Below are the code and all the weights of a small trained network. Each question names an input and a target symbol and asks about switching units off, where a switched-off unit gives its printed mean instead of its output.

import numpy as np


def w(rows, s, z=0):
    codes = np.array(rows[::2]) - 128.0
    scale = np.full(codes.shape[1], s)
    scale[-1] = z or s
    return codes * scale


def softmax(a):
    e = np.exp(a - a.max(-1, keepdims=True))
    return e / e.sum(-1, keepdims=True)


def log_softmax(a):
    a = a - a.max(-1, keepdims=True)
    return a - np.log(np.exp(a).sum(-1, keepdims=True))


def net(x, mask):
    ids = ['Ξβδλτω'.index(c) for c in x.split()]
    T = len(ids)
    res = E[ids] + P[:T]
    u = 0
    for l in range(2):
        r = res
        for j in range(3):
            rows = slice(3 * j, 3 * j + 3)
            q, k, v = (r @ M[l][rows].T for M in (Q, K, V))
            z = softmax(np.where(np.tri(T) > 0, q @ k.T / 3**0.5, -1e9)) @ v
            o = O[l][rows]
            res = res + np.where(mask[u + j], z, o[:, -1]) @ o[:, :-1]
        u += 3
    return log_softmax(res[-1] @ U[:, :-1].T + U[:, -1])


Q, K, V, O = {}, {}, {}, {}
E = w([
[69,142,64,165,124,229,167,118,77],'Ξ',
[78,168,95,143,185,63,123,130,90],'β',
[83,130,73,122,168,174,99,84,183],'δ',
[152,77,191,88,225,135,117,120,86],'λ',
[154,126,164,155,68,108,115,2,116],'τ',
[212,159,144,63,74,124,137,172,142],'ω',
],0.013)
P = w([
[143,81,156,236,129,141,189,190,148],'0',
[176,109,73,154,174,151,187,59,103],'1',
[43,64,142,50,83,121,153,107,110],'2',
[187,135,83,143,163,149,150,63,105],'3',
[58,99,138,65,76,130,84,112,95],'4',
[185,175,114,132,170,145,125,78,116],'5',
[63,138,143,62,84,128,38,110,106],'6',
[201,215,151,135,164,148,104,86,133],'7',
[74,162,149,61,94,135,2,119,101],'8',
[163,194,131,131,187,156,115,78,145],'9',
],0.0094)
Q[0] = w([
[28,202,86,64,92,190,82,186,69],'L0H0',
[217,123,219,28,153,120,66,49,151],'L0H0',
[233,94,165,100,91,111,131,95,162],'L0H0',
[116,17,194,36,37,10,97,171,221],'L0H1',
[130,252,53,168,184,236,139,90,41],'L0H1',
[55,54,126,63,111,81,137,155,188],'L0H1',
[22,105,175,24,57,127,2,159,76],'L0H2',
[158,124,75,206,164,140,157,135,187],'L0H2',
[57,153,17,164,117,171,195,157,218],'L0H2',
],0.0052)
K[0] = w([
[113,158,67,128,128,91,109,72,140],'L0H0',
[72,63,190,111,132,157,107,135,95],'L0H0',
[123,97,163,125,110,157,127,131,106],'L0H0',
[187,96,131,134,111,130,253,137,54],'L0H1',
[105,165,119,106,140,137,33,133,208],'L0H1',
[194,85,179,162,96,136,183,117,123],'L0H1',
[77,138,157,57,161,121,6,141,98],'L0H2',
[163,125,130,149,116,126,192,121,95],'L0H2',
[189,89,146,95,189,164,194,123,67],'L0H2',
],0.0075)
V[0] = w([
[106,181,81,110,113,122,106,93,119],'L0H0',
[85,94,138,84,113,161,112,78,80],'L0H0',
[156,127,131,116,149,151,116,83,96],'L0H0',
[147,84,139,171,101,135,253,139,84],'L0H1',
[109,147,91,118,127,195,115,112,161],'L0H1',
[79,157,86,107,146,144,125,148,68],'L0H1',
[118,141,135,41,144,126,81,109,88],'L0H2',
[115,86,155,118,105,119,115,159,169],'L0H2',
[201,97,151,152,140,89,189,103,121],'L0H2',
],0.0072)
O[0] = w([
[106,181,104,56,163,128,118,159,46,162],'L0H0',
[118,137,222,14,155,161,104,62,100,251],'L0H0',
[161,124,121,51,148,185,96,93,131,218],'L0H0',
[50,128,167,83,125,101,227,90,54,189],'L0H1',
[99,113,136,128,128,220,80,134,138,216],'L0H1',
[104,221,174,163,133,135,65,116,112,193],'L0H1',
[33,165,158,2,84,169,130,133,100,135],'L0H2',
[108,85,167,122,138,68,136,194,142,45],'L0H2',
[154,125,64,129,190,125,209,90,126,140],'L0H2',
],0.0052,0.0027)
Q[1] = w([
[219,88,120,128,152,80,166,151,169],'L1H0',
[163,164,115,123,201,178,126,60,97],'L1H0',
[28,90,155,145,101,95,101,148,188],'L1H0',
[2,155,147,60,85,151,23,148,75],'L1H1',
[110,78,143,103,158,99,132,175,124],'L1H1',
[65,69,173,5,32,78,149,128,118],'L1H1',
[121,139,139,36,168,196,96,59,78],'L1H2',
[251,153,97,177,193,143,181,90,143],'L1H2',
[121,65,208,121,176,66,152,115,100],'L1H2',
],0.0086)
K[1] = w([
[113,118,102,133,103,83,186,73,135],'L1H0',
[184,154,125,90,128,59,52,111,127],'L1H0',
[133,99,179,159,150,205,199,181,99],'L1H0',
[159,180,214,89,116,126,37,112,133],'L1H1',
[157,56,161,144,100,95,112,74,155],'L1H1',
[240,140,194,84,64,47,122,133,198],'L1H1',
[197,112,203,79,158,135,56,100,149],'L1H2',
[124,54,103,128,165,254,161,137,120],'L1H2',
[168,116,119,118,121,90,215,86,125],'L1H2',
],0.0091)
V[1] = w([
[117,149,162,128,159,66,98,163,103],'L1H0',
[77,163,152,120,51,170,98,78,62],'L1H0',
[177,155,143,82,98,146,126,159,132],'L1H0',
[153,175,106,102,110,146,151,205,135],'L1H1',
[93,45,174,140,255,121,129,166,117],'L1H1',
[171,134,132,64,161,167,139,164,103],'L1H1',
[169,102,179,151,74,158,132,134,107],'L1H2',
[126,164,153,125,176,52,111,121,63],'L1H2',
[142,131,137,93,177,108,118,158,132],'L1H2',
],0.0098)
O[1] = w([
[113,194,24,63,160,85,108,120,72,68],'L1H0',
[121,61,102,204,100,10,173,87,194,254],'L1H0',
[171,118,88,50,67,149,185,168,140,104],'L1H0',
[98,132,247,253,200,177,165,33,117,69],'L1H1',
[69,141,65,156,150,26,51,91,143,79],'L1H1',
[65,238,189,134,191,136,130,63,100,147],'L1H1',
[96,220,39,43,112,31,225,62,117,146],'L1H2',
[232,74,123,185,150,151,155,148,30,148],'L1H2',
[147,91,102,192,150,93,63,144,86,99],'L1H2',
],0.007,0.0063)
U = w([
[100,96,136,219,112,52,185,89,183,72],'Ξ',
[214,17,131,202,160,145,111,170,11,56],'β',
[116,57,171,162,113,188,3,177,209,186],'δ',
[61,254,68,104,175,42,71,88,92,27],'λ',
[179,95,32,21,42,118,161,198,140,254],'τ',
[106,204,222,126,210,215,235,62,88,144],'ω',
],0.0045,0.0017)

Each question gives the input, a string of symbols that net reads in full, and the target symbol t.
The units are the heads (3 rows each of Q, K, V and O). Each row of codes is followed by its name. A weight is (code - 128) times the scale printed after its matrix; where a second scale follows, it is the last column's (O and U).
mask holds one flag per head, layer by layer. A switched-off head (its flag False) gives its mean, the last column of its rows in O, instead of its output. The means were averaged over made-up inputs and are rounded, as every weight is.
A unit's drop is (log p(t) with every unit on - log p(t) with that unit switched off) / (log p(t) with every unit on - log p(t) with every unit switched off).
The circuit of an input: a set's keep is (log p(t) with only the set's units on - log p(t) with every unit switched off) / (log p(t) with every unit on - log p(t) with every unit switched off). Starting from all 6 units, units are removed one at a time, each time the one whose removal leaves the highest keep (on an exact tie, the one counted first), for as long as the keep stays at least 0.8.
circuit, biggest first: the units of the circuit, biggest drop first
unit that matters most: the unit with the biggest drop
heads that matter: for each layer, one digit per head in row order, 1 if its drop is at least 0.15 and else 0, layers parted by /
drop when u is switched off: that unit's drop, to one decimal
input δ Ξ τ λ τ, target τ: heads that matter => 000 / 010
input Ξ ω τ τ τ δ λ, target τ: circuit, biggest first => (L1H1)
input τ δ ω λ δ Ξ β, target δ: circuit, biggest first => (L1H2; L0H2)
input β λ τ Ξ Ξ τ δ, target τ: heads that matter => 000 / 010
input δ ω Ξ λ λ Ξ λ δ λ Ξ, target β: heads that matter => 010 / 001
input β β ω δ, target δ: circuit, biggest first => (L1H2; L0H1)
input τ Ξ Ξ τ τ λ Ξ, target τ: heads that matter => 001 / 010
input β Ξ Ξ ω τ λ, target β: heads that matter => 000 / 001
input τ λ ω λ ω ω τ, target ω: heads that matter => 000 / 010
input Ξ τ λ τ Ξ Ξ τ τ, target Ξ: heads that matter => 000 / 100
input Ξ Ξ Ξ Ξ β, target β: heads that matter => 000 / 001
input τ ω λ β ω Ξ δ, target ω: heads that matter => 001 / 010
input λ δ β, target λ: heads that matter => 000 / 110
input δ λ δ, target λ: circuit, biggest first => (L1H1)
input Ξ δ ω Ξ β Ξ δ δ, target δ: circuit, biggest first => (L0H1; L1H2)
input ω β λ Ξ δ, target λ: circuit, biggest first => (L1H1; L0H0)
input τ Ξ ω τ Ξ Ξ Ξ, target Ξ: drop when L1H0 is switched off => 1.9
input τ Ξ δ Ξ δ β Ξ, target δ: drop when L1H2 is switched off => 0.5
input Ξ Ξ ω, target ω: drop when L1H1 is switched off => 0.6
input ω Ξ τ, target ω: unit that matters most => L1H0
